Below is a small trained network, with its code and all its weights. Each question gives an input and a class and asks what happens when units are switched off, that is, made to give their printed mean instead of their output.

import numpy as np


def w(rows, s, z=0):
    codes = np.array(rows[::2]) - 128.0
    scale = np.full(codes.shape[1], s)
    scale[-1] = z or s
    return codes * scale


def norm(h):
    return h / np.sqrt((h * h).mean(-1, keepdims=True) + 1e-5)


def f(y):
    return np.maximum(y, 0)


def log_softmax(a):
    a = a - a.max(-1, keepdims=True)
    return a - np.log(np.exp(a).sum(-1, keepdims=True))


def net(x, mask):
    res = np.array(x, float).reshape(1, 8) / 4 @ E
    u = 0
    for l in range(2):
        y = f(norm(res) @ A[l][:, :-1].T + A[l][:, -1])
        res = res + np.where(mask[u : u + 14], y, B[l][:, -1]) @ B[l][:, :-1]
        u += 14
    return log_softmax(norm(res)[-1] @ U[:, :-1].T + U[:, -1])


A, B = {}, {}
E = w([
[161,35,216,157,168],'x0',
[167,158,149,1,171],'x1',
[128,127,129,128,127],'x2',
[222,137,76,209,121],'x3',
[125,125,122,127,138],'x4',
[129,130,129,127,124],'x5',
[127,120,121,125,133],'x6',
[127,126,124,130,138],'x7',
],0.0065)
A[0] = w([
[11,135,146,87,113,142],'0.n1',
[128,68,183,146,139,249],'0.n2',
[81,124,88,177,92,40],'0.n3',
[109,125,155,36,145,73],'0.n4',
[47,84,199,106,137,97],'0.n5',
[96,138,179,55,138,56],'0.n6',
[177,122,129,76,149,71],'0.n7',
[187,96,161,148,135,61],'0.n8',
[112,114,160,190,113,20],'0.n9',
[123,137,136,132,125,57],'0.n10',
[188,87,185,126,163,22],'0.n11',
[199,153,85,147,137,200],'0.n12',
[184,172,119,51,157,78],'0.n13',
[88,113,174,115,135,52],'0.n14',
],0.012,0.0019)
B[0] = w([
[146,162,250,202,166,253],'0.n1',
[73,108,78,92,78,224],'0.n2',
[177,163,190,164,175,196],'0.n3',
[211,147,43,165,133,229],'0.n4',
[32,103,113,78,53,237],'0.n5',
[201,120,55,176,171,222],'0.n6',
[181,120,211,117,111,186],'0.n7',
[202,101,148,94,163,181],'0.n8',
[89,102,61,107,107,184],'0.n9',
[134,138,137,127,105,128],'0.n10',
[202,107,192,118,173,195],'0.n11',
[104,165,73,45,100,219],'0.n12',
[43,139,107,58,64,230],'0.n13',
[84,94,99,108,109,180],'0.n14',
],0.016,0.0069)
A[1] = w([
[127,156,108,150,57,92],'1.n1',
[89,121,241,194,147,7],'1.n2',
[86,205,213,66,68,135],'1.n3',
[1,103,149,120,84,38],'1.n4',
[53,115,128,115,125,91],'1.n5',
[92,108,138,135,168,106],'1.n6',
[201,32,14,80,103,99],'1.n7',
[96,229,147,132,122,98],'1.n8',
[110,211,47,162,170,45],'1.n9',
[126,143,239,174,219,116],'1.n10',
[152,205,71,161,178,54],'1.n11',
[216,212,96,123,153,89],'1.n12',
[138,89,175,120,179,77],'1.n13',
[251,147,176,185,135,136],'1.n14',
],0.0097,0.0017)
B[1] = w([
[86,76,123,102,180,161],'1.n1',
[164,74,84,195,123,163],'1.n2',
[109,80,109,199,162,179],'1.n3',
[164,186,97,48,142,174],'1.n4',
[148,192,108,96,119,153],'1.n5',
[161,127,147,138,100,135],'1.n6',
[97,172,133,255,130,255],'1.n7',
[156,139,147,180,112,173],'1.n8',
[177,111,182,77,143,177],'1.n9',
[106,133,62,196,95,166],'1.n10',
[217,138,144,73,116,176],'1.n11',
[82,48,197,71,147,204],'1.n12',
[133,204,99,123,127,138],'1.n13',
[66,145,125,64,142,182],'1.n14',
],0.018,0.01)
U = w([
[147,127,134,246,112,199],'0',
[201,109,223,47,160,158],'1',
[59,158,64,42,62,4],'2',
],0.012,0.00041)

Each question gives the input, the list of numbers given to net, and the class t.
The units are the neurons (one row each of A and B). Each row of codes is followed by its name. A weight is (code - 128) times the scale printed after its matrix; where a second scale follows, it is the last column's (A, B and U).
mask holds one flag per neuron, layer by layer. A switched-off neuron (its flag False) gives its mean, the last column of its row in B, instead of its output. The means were averaged over made-up inputs and are rounded, as every weight is.
A unit's drop is (log p(t) with every unit on - log p(t) with that unit switched off) / (log p(t) with every unit on - log p(t) with every unit switched off).
The circuit of an input: a set's keep is (log p(t) with only the set's units on - log p(t) with every unit switched off) / (log p(t) with every unit on - log p(t) with every unit switched off). Starting from the 12 units with the biggest drops (on a tie, the unit counted first), units are removed one at a time, each time the one whose removal leaves the highest keep (on an exact tie, the one counted first), for as long as the keep stays at least 0.8.
units of the circuit, in order: the units of the circuit, biggest drop first
unit that matters most: the unit with the biggest drop
k most important neurons: the k neurons with the biggest drops, biggest first
top k neurons in layer l: the k neurons of layer l with the biggest drops, biggest first
drop of u: that unit's drop, to one decimal
input [-4,3,8,-4,-6,3,-4,1], class 1: unit that matters most => 0.n4
input [-3,1,-3,-3,7,-5,-5,6], class 1: 2 most important neurons => [0.n4, 0.n6]
input [-8,-7,7,1,7,-7,6,-5], class 1: 2 most important neurons => [0.n1, 1.n7]
input [2,7,4,-7,-3,7,8,-7], class 0: top 3 neurons in layer 0 => [0.n4, 0.n5, 0.n6]
input [2,6,7,-5,7,-8,-5,0], class 0: 3 most important neurons => [0.n5, 1.n7, 0.n4]
input [-8,-5,5,1,-6,-7,-7,-3], class 1: 3 most important neurons => [0.n1, 1.n7, 0.n5]
input [-7,0,6,-6,-1,-2,8,4], class 0: 3 most important neurons => [0.n1, 1.n10, 0.n12]
input [8,2,6,-2,-5,-4,-1,-5], class 0: 2 most important neurons => [1.n7, 0.n11]
input [0,-5,2,8,3,-3,-4,-7], class 1: top 3 neurons in layer 0 => [0.n5, 0.n3, 0.n13]
input [0,3,-2,6,8,-1,-3,8], class 2: 2 most important neurons => [0.n12, 0.n1]
input [-5,3,-6,-6,-3,-5,-3,2], class 1: top 2 neurons in layer 0 => [0.n4, 0.n6]
input [-2,0,-2,-2,5,-7,4,-5], class 0: 3 most important neurons => [0.n1, 1.n10, 0.n12]
input [1,-7,8,0,-1,2,-2,7], class 2: top 2 neurons in layer 1 => [1.n7, 1.n4]
input [-1,4,0,8,5,-6,-7,8], class 2: units of the circuit, in order => [0.n12]
input [-4,-2,-3,-7,6,3,2,-8], class 0: drop of 0.n1 => 0.7
input [-2,3,8,7,6,-7,-5,5], class 2: drop of 0.n12 => 0.7
input [6,3,-1,-2,3,3,-2,-2], class 0: drop of 1.n7 => 0.3
input [6,-3,-4,-8,4,3,-7,2], class 2: drop of 0.n5 => 0.2
